(in the rows, 128 means zero)
Each row of numbers belongs to one of the things below and depends on some of the facts about them. Some rows are named. Which thing is each other row?

There are 2 kinds of fact about the things: θ, μ.
drifol (θ fladoko) (μ 578)
dono (θ brolak) (μ 781)
pitres (θ kludi) (μ 800)
skidir (θ fluruk) (μ 47)
gristeku (θ godur) (μ 781)
pasekos (θ bodram) (μ 578)
plinil (μ 578)
nesik (θ kovezom) (μ 800)
briri (θ ploflu) (μ 781)
braska (θ fladoko) (μ 781)
pliflam (θ dobo) (μ 47)
skasom (μ 781)
stomapum (θ trebuk) (μ 47)
klogrom (θ kovezom) (μ 800)
plebin (θ dekivo) (μ 780)
maplos (θ limon) (μ 476)
pipulur (θ kebri) (μ 780)
pogra (θ bubri) (μ 781)
dobo (μ 781)
gemu (θ plaflo) (μ 47)
luskiflem (μ 781)
klikenon (θ vumutom) (μ 800)
klusku (μ 781)
dristim (θ kovezom) (μ 781)
fibok (μ 800)
regi (θ trebuk) (μ 47)
puni (θ grali) (μ 578)
boplal (θ grali) (μ 47)
bremi (θ skasom) (μ 781)
limon (θ skasom) (μ 578)
pivak (θ plinil) (μ 780)
meto (θ fladoko) (μ 476)
sutrak (θ ploflu) (μ 47)
kludi (θ vizom) (μ 47)
pegra (θ rarok) (μ 800)
skota (θ dekivo) (μ 781)
stotabos (θ gemu) (μ 800)
fledrozu (θ plaflo) (μ 578)
grevoden (θ pivak) (μ 800)
tiskagu (θ rarok) (μ 781)
bami (θ fladoko) (μ 780)
flidrur (θ vizom) (μ 781)
stepar (θ klomul) (μ 780)
statak (θ limon) (μ 800)
trebuk (μ 780)
vugul (θ fibok) (μ 800)
godur (μ 800)
bodram (μ 47)
ploflu (θ fladoko) (μ 780)
steplegrem (θ bodram) (μ 781)
rebrilen (θ nesik) (μ 781)
plaflo (μ 800)
solom (θ kovezom) (μ 781)
notro (θ bregal) (μ 800)
gugra (θ fluruk) (μ 781)
kovezom (μ 781)
zapla (θ limon) (μ 47)
brepi (θ ploflu) (μ 578)
buplok (θ luskiflem) (μ 781)
gafi (θ klomul) (μ 781)
ketrur (θ pivak) (μ 781)
femar (θ klomul) (μ 47)
bregal (θ stumun) (μ 781)
gadar (θ skasom) (μ 800)
klavik (θ bremi) (μ 578)
ligru (θ gestus) (μ 476)
klomul (μ 781)
klapi (θ kebri) (μ 578)
tefos (θ nonugi) (μ 781)
bubri (θ skasom) (μ 800)
vumutom (μ 476)
klamil (θ nesik) (μ 47)
klizuk (θ fibok) (μ 781)
sisul (θ klomul) (μ 476)
gretru (θ ploflu) (μ 780)
plolos (θ gestus) (μ 781)
tragon (θ trebuk) (μ 47)
fladoko (μ 47)
grali (θ luskiflem) (μ 781)
meza (θ fluruk) (μ 476)
stosas (θ gemu) (μ 578)
gire (θ fladoko) (μ 47)
klakli (θ nesik) (μ 780)
tetrupen (θ trebuk) (μ 800)
rarok (θ fibok) (μ 578)
gestus (θ fibok) (μ 800)
tebrem (θ gemu) (μ 47)
tretu (θ bremi) (μ 781)
fluruk (θ dobo) (μ 800)
brolak (θ klusku) (μ 781)
stumun (μ 800)
kurutrur (θ trebuk) (μ 781)
bebem (θ stumun) (μ 781)
bifletos (θ gestus) (μ 780)
lerepem (θ bodram) (μ 781)
nonugi (θ dobo) (μ 800)
zunes (θ luskiflem) (μ 800)
zubom (θ bodram) (μ 800)
lobrik (θ plaflo) (μ 781)
plitrus (θ skasom) (μ 781)
kebri (θ klusku) (μ 800)
vizom (μ 578)
lata (θ dobo) (μ 781)
skifoge (θ lerepem) (μ 781)
skozoger (θ gemu) (μ 781)
dekivo (θ fladoko) (μ 47)
kedras (θ fibok) (μ 578)
tradofi (θ bregal) (μ 578)
brofo (θ stumun) (μ 578)
pletro (θ godur) (μ 47)
rovan (θ gemu) (μ 780)

Known rows:
kludi: [159 122  98 131 146 170 146  88  79 134 192 127 123 115 108  90  96 174
  83 160 122 109 113 114  86 119 139 127 120 138 115 101 117  95 104 136
 141 155 124]
bami: [ 79  66  88 129 130 152 131  89 120 108 173 135 129  54 127 126 116 168
 129 183 120  93 135  77 110 107 139 132 118 146 120 131 126  69  99 132
 123 167 123]
klusku: [174 127  92 127 151 171 142  96 106 127 180 139 116 109 109 101  86 172
 101 161 109 118 112 126  86 117 136 123 106 138 103  95 113 104 100 146
 132 165 127]
dristim: [148  99  89 127 112 148 136 100 144 103 160 142 124 134 137 117  72 163
 109 162 108 116 123  94 120 121 133 154  73 151 126 128 117  56  81 145
 141 144 106]
fladoko: [111  98  92 157 147 164 144  62  87 105 226 139 152  57 106 104 111 187
 112 180 132  85 110  76  84 110 139 130 131 149 115 115 125  57 106 140
 120 176 141]
kovezom: [201 138  92 148 127 161 147  68 161 109 188 136 135 117 124  84  50 193
 102 157 106 123 100 101  95 127 127 166  84 156 127 123 110  50  87 153
 140 141 116]
vumutom: [140 133  95 135 152 175 144  80  99 144 169 134 125 102 115  97  85 174
  86 161 111 115 117 112  91 116 135 126 117 141 114 102 122  90 111 136
 125 155 117]
fledrozu: [ 78  89  91 121 142 127 145  82 112 121 152 123 103 120 124 116  79 148
  86 164 112 113 142  93 130 119 139 126 133 142 110  98 130 104  93 130
 148 144 113]
fibok: [144 130  97 148 140 160 172  59 115 133 136 162 115 140  87 113 121 177
  74 149 100 126 124 118  71 118 149 111 110 149 133 135 119  81 128 127
 150 184 111]
klomul: [167 125  91 133 148 165 143  91 114 123 170 135 119 106 110 101  87 172
  98 160 110 119 113 118  86 118 135 127  98 140 108  98 116  99 101 146
 135 162 126]
klakli: [149  96  93 124 106 154 134  89 156 114 167 128 122 115 143  99  69 177
 113 165 109 114 127  88 122 123 130 172  99 154 140 148 114  51  80 136
 144 132  99]
sutrak: [ 74  65  90 135 125 150 136  91  86 100 200 145 141  87 125 130 122 163
 117 183 131  83 128  70 112 107 142 126 114 147 119 124 129  57  97 134
 123 171 127]
gafi: [121  90  88 115 127 151 133 116 115 115 145 141 113 126 127 130  98 148
 106 165 111 114 130 106 114 115 138 124  84 140 112 108 120  92  93 141
 137 159 113]
brolak: [176 128  92 126 151 172 143  96 102 126 182 137 115 112 108 100  87 171
 101 162 109 117 112 127  86 117 137 122 110 137 101  94 112 106  99 147
 133 165 127]
bregal: [175 126  92 121 148 173 141 102  99 126 184 139 112 118 110 102  88 170
 103 163 109 118 115 130  89 116 137 121 109 137 102  94 112 108  97 146
 132 164 125]
stepar: [113  83  92 110 129 157 133 111 109 128 149 127 108  99 129 117 104 157
 108 168 113 110 139 105 112 113 139 131 112 137 120 123 120  98  96 129
 138 152 110]
plitrus: [114  82 101 100 134 151 139 120  76 103  87 136 127  95 152 112  94 134
 105 156 107 124 138  85 104 114 137 113  47 137 111 115 121  58  99 148
 149 147 118]
rarok: [152 130 103 154 144 153 183  47 116 126 152 169 109 141  89 137 110 162
  66 153 105 127 125 126  80 117 145 104 121 145 135 145 121  69 140 136
 149 171 120]
plaflo: [101 118  86 137 163 142 146  61 122 140 151 107 113 100  99  66  73 185
  79 153 106 119 123  91  95 123 140 135 140 149 102  71 124 128  89 124
 155 159 116]
rebrilen: [158 102  90 130 104 148 136  94 158 100 165 144 128 141 142 114  62 168
 111 162 107 117 118  90 124 124 130 165  69 156 132 135 115  42  77 148
 143 139 103]
pegra: [102  96  96 125 120 147 156  92 111 122 120 163 108 154 109 132 128 156
  87 156 104 120 141 105 100 115 150 113  98 147 133 138 125  80 114 122
 149 178 100]

Name these rows:
No name comes twice in this set of rows, the named rows included.
[ 53  61  80 122 148 128 132  78 140 146 123  95  98 100 117 103  74 152
  89 159 111 112 139  83 126 118 137 140 140 149 106  86 125 127  86 123
 166 142 108] -> rovan
[ 47  78  81 119 145 124 135  83 126 135 123 108 103 124 114  91  79 160
  86 156 107 114 141  77 124 121 143 135 135 150 104  73 130 129  78 118
 162 155 102] -> stotabos
[ 79  69  91 131 125 151 136  95  84 104 192 143 136  97 124 128 119 161
 113 179 130  87 128  75 112 109 142 127 113 146 120 122 129  61  96 134
 126 168 124] -> gire
[ 54  80  86 124 150 117 144  70 123 129 143 112  97 123 119 112  66 146
  80 161 111 114 143  85 136 120 139 128 146 146 104  84 131 120  87 128
 158 141 112] -> stosas
[144 136  95 133 153 177 142  84  95 144 176 134 123 104 115  94  84 176
  87 161 110 115 117 117  92 116 135 125 123 141 112 101 120  91 110 137
 124 156 117] -> sisul
[149 136  96 126 148 165 146  88  98 124 169 131 121  99 110  76  98 189
  95 160 108 117 123 107  85 120 140 126 117 140 115 101 121 102  99 129
 133 165 117] -> godur
[107  97 112  95 140 147 151 107  55  99 105 133 123  87 158 104  94 137
  97 162 108 123 148  84 112 115 138 106  80 132 117 126 127  56 104 141
 144 138 118] -> klavik
[162 140  97 116 150 176 144 100  80 129 190 132 113 111 108  74  99 189
 100 163 107 116 123 122  85 118 142 119 134 135 105  94 117 117  94 130
 131 172 118] -> kebri
[ 99  94 107  91 135 153 141 118  57 106  91 131 127  90 152  85 107 152
 102 157 104 123 148  77 102 116 142 113  70 136 116 116 125  64  96 130
 147 152 109] -> gadar
[ 82  86  94 132 131 142 142  83 103  89 193 148 129  77 129 134 109 162
 118 184 120  95 138  79 120 109 140 121 123 143 118 129 132  62  99 136
 115 165 126] -> drifol
[141 128  98 153 137 159 177  55 122 134 126 171 113 149  83 121 125 174
  69 146  99 129 125 119  67 118 151 107 106 152 137 142 119  76 134 126
 156 189 110] -> gestus
[202 154  98 145 117 163 148  61 158 107 200 133 141 122 129  52  49 217
 102 156 103 122 106  88  99 132 130 183 102 160 139 137 113  39  76 139
 141 140 103] -> nesik
[104  77 110  93 134 155 143 120  34 112  99 128 132 102 157  97 104 133
  92 156 117 117 140  79 103 115 140 110  66 134 118 120 123  52 101 140
 158 139 116] -> zapla

The same things again, as new rows of numbers:
Known rows:
klakli: [177 181 166 117 109  63 129 138 138 167 100 107 167 180 168  84  96 106
 114 157 150 116 173 160 113  89 141  78 170 137 185 165 121 197 201  78
 125 101 156  83 154 100 242 113]
bami: [157 133 122 143 200  89 122 143 136 116 137 139 156 135 146  75 116 116
 123 122  86 109 169 152  83 122  90 125 139 115 117 109 120 164 176 117
 113 206 149 174 162 100 178 108]
ketrur: [118 147 129 133 121 121 117 141 127 136 138 149  98 121 116 118 134 113
  84 142  93 119 158 155 121 140 140  72 113 158 161 117  97 155 122 139
 100  95 148 143 129 152 130 129]
pivak: [195 174 107 119 152 106 113 155 139 123 127 132 130 142 165 111 134 132
 118 134  96 122 167 131  74 114  87 143 149 127 107 174  93 149 144  91
 146 114 140 123 160 163 149 165]
klomul: [136 161 112 127 109 136 119 152 106 121 131 150 100 118 120 126 154 101
  75 144  89 125 176 118  98 140 126 104 128 147 133 118  93 167 121 118
 112  83 144 128 123 185 124 159]
tiskagu: [138  97 137 140  94  87  89 153 114 109 137 226  75 130 138 111 115 143
  94 168  89 100 141 124 120 155 135  84 102 127 164  96 137 191 164 133
 105  75 154 114 144 166  91  72]
klusku: [136 168 105 129 112 151 111 159 110 121 135 144  90 117 123 130 152 103
  73 139  83 131 171 127 106 142 119 107 126 149 127 121  85 157 110 119
 107  82 148 126 124 190 112 169]
dobo: [137 136 139 132 150 101 164 165  89 108 130 164  99  97 126 118 187 106
  85 174 135 140 194 118  59 129 144 114 131 177 145 134 111 170 123 140
 108  76 102 174 117 235 133 152]
godur: [183 126 123 141 104 149 135 158 156  98 111  86 138 136 142 119 150 104
 108 156  73 129 134 105  96  92 142 143 136 123  90 159  92 163 121 118
 110 108 116 104 109 152 112 132]
gretru: [151 127 123 149 211  89 124 143 131 111 136 144 162 130 139  68 110 106
 121 118  74 109 178 150  78 123  86 130 141 109 112  90 120 169 186 117
 104 232 150 182 165  93 186 104]
pegra: [186  64 147 153  89 106 103 161 160  84 116 159 116 148 164 108 115 149
 123 179  71 105  99 112 121 109 150 118 115 100 120 139 137 187 162 130
 110  98 131  85 135 132  75  52]
briri: [ 91 116 125 159 171 123 125 140  96 109 142 161 131 103  91  87 128  75
  77 123  65 120 183 139 101 148 118  92 124 127 139  39 117 186 161 144
  67 199 159 184 129 116 159  99]
zunes: [149 115 139 143 121 148 131 152 184 115 121  78 134 147 146 113 127 118
 120 153  76 116 112 159 136  92 151 105 120 140 114 166  99 140 111 143
  98 118 128 125 120 111 105 106]
rovan: [199 132 111 118 181  70 122  67 146 170 174 148 178 145 127 143 122 173
 102 146  93  88 109 160  64 121 153 171  69  91 151 153  91 152 113  90
 133  93 122 136 166  96 238 139]
gemu: [216 136 104 136 151 134 146  94  74 171 181 175 172 134 108 179 140 135
  72 150  95 107  96  77 106 118 175 224  62  74 145 150 123 119 112  80
 130  76 102 125 109 113 213 185]
skozoger: [145 123 114 127 137 101 128  66 117 167 181 166 144 119  82 158 148 141
  56 153  83  96 114 149  86 147 189 134  50 109 178 102  84 169  86 114
  94  63 128 144 133 122 214 137]
plebin: [153 131 122 147 207  90 123 146 131 115 136 140 159 132 141  76 112 111
 121 121  82 109 171 149  80 122  87 131 141 113 117 107 120 164 181 116
 110 215 152 176 165  98 182 105]
rebrilen: [124 169 169 128  69  97 132 133 106 167 107 128 137 153 121  99 114  76
  70 163 141 124 180 145 136 114 175  40 153 160 209 108 112 213 176 105
  88  67 160  87 117 124 218 111]
drifol: [116 123 129 145 158 161 135 164 101  88 136 126 132 145 100  75 114 124
 110 113 116 112 158 103  86  77 131  91 118  98 150  61 145 125 134 122
  98 203 136 162 154 111 166  86]
bubri: [164 136 122 110  78 119 130 134 169 104 104  93 141 128 108 122 147  93
 134 137  47 103 122  45  80  89 114 101 127 117  78 184  30 170 153 130
 182 109  59 143  67 149 104 120]
tretu: [ 97 152 136  99  95  85 117 114 140 146 129 162 107 118  82 117 128 103
 113 126  72  88 145  96 109 136 121  31 101 154 155 141  36 168 158 150
 167  97  85 195  83 149 129 106]

Rows to name:
No name comes twice in this set of rows, the named rows included.
[179  73 146 154  97 118 109 158 161  88 115 146 118 149 163 108 118 144
 124 177  75 106 103 116 122 104 149 120 114 107 121 144 130 182 154 130
 111  99 128  91 130 128  83  58] -> vugul
[169 154 129 121 165  85 117 138 154 138 134 137 132 149 164 102 115 143
 130 137 102 103 150 164 101 113 106 115 132 137 135 169  98 144 150 109
 138 125 140 147 167 128 160 130] -> stepar
[169 140 102 154 202 108 123 157 109  96 133 140 160 122 139  76 128  89
 110 114  69 123 194 110  50 124  65 165 159  97  83  84 122 176 185 102
 107 232 148 165 156 121 185 133] -> ploflu
[120 110 167 128 176  73 177 158 108 112 132 170 103  91 124 109 174 121
 100 183 151 130 183 159  71 125 166  86 118 199 175 141 121 161 121 166
  99  89  95 210 121 211 147 113] -> gugra
[187  99 145 139 154 116 182 181 141  77 109  99 137 113 150 114 188 111
 117 190 119 144 151 106  51  82 158 158 143 154  97 182 115 158 115 138
 110  99  75 151 101 210 120 131] -> nonugi
[177 160 125 141 137 159 137 174  85 134 133 156 121 141 152 134 124 105
 108 139 108 129 139  95 157 113 122 151 133 129 121 170 135 102 147 108
 134 109 121 133 108 140 119 174] -> bodram
[129 154 125 122 132 176 122 172 130 110 137 109 102 157 125 102 122 155
 121 118 127 115 142 132 115  74 135  80 112 121 156 126 122  87  92 117
 122 127 137 130 166 137 124 125] -> klapi
[184  89 157 141 160 106 198 183 135  72 107 105 137 103 154 108 193 114
 125 200 133 146 159 109  38  77 166 159 140 168 103 189 124 161 113 149
 108  96  60 168  99 223 123 128] -> fluruk
[197 102 137 133 131  52  84 154 144 106 131 217 103 154 191  94  95 180
 139 162 100  88 130 132 102 131  97 119 124 103 143 146 145 179 196 103
 143 104 153 108 185 146 113  67] -> bifletos
[125 119 156 167 205 108 201 172 118 160  99 146 142  55 132 109 171 141
 125 186 155 152 164 151  68  89 137 108 124 143 179 190 144 134 136 147
 121  90  75 205 150 200 129  69] -> meza
[142 104 138 136  97  94  97 149 114 117 137 216  81 131 134 113 118 138
  91 165  88 101 146 129 122 154 136  78 106 132 168 101 128 188 161 132
 104  77 150 117 143 164  99  78] -> klizuk

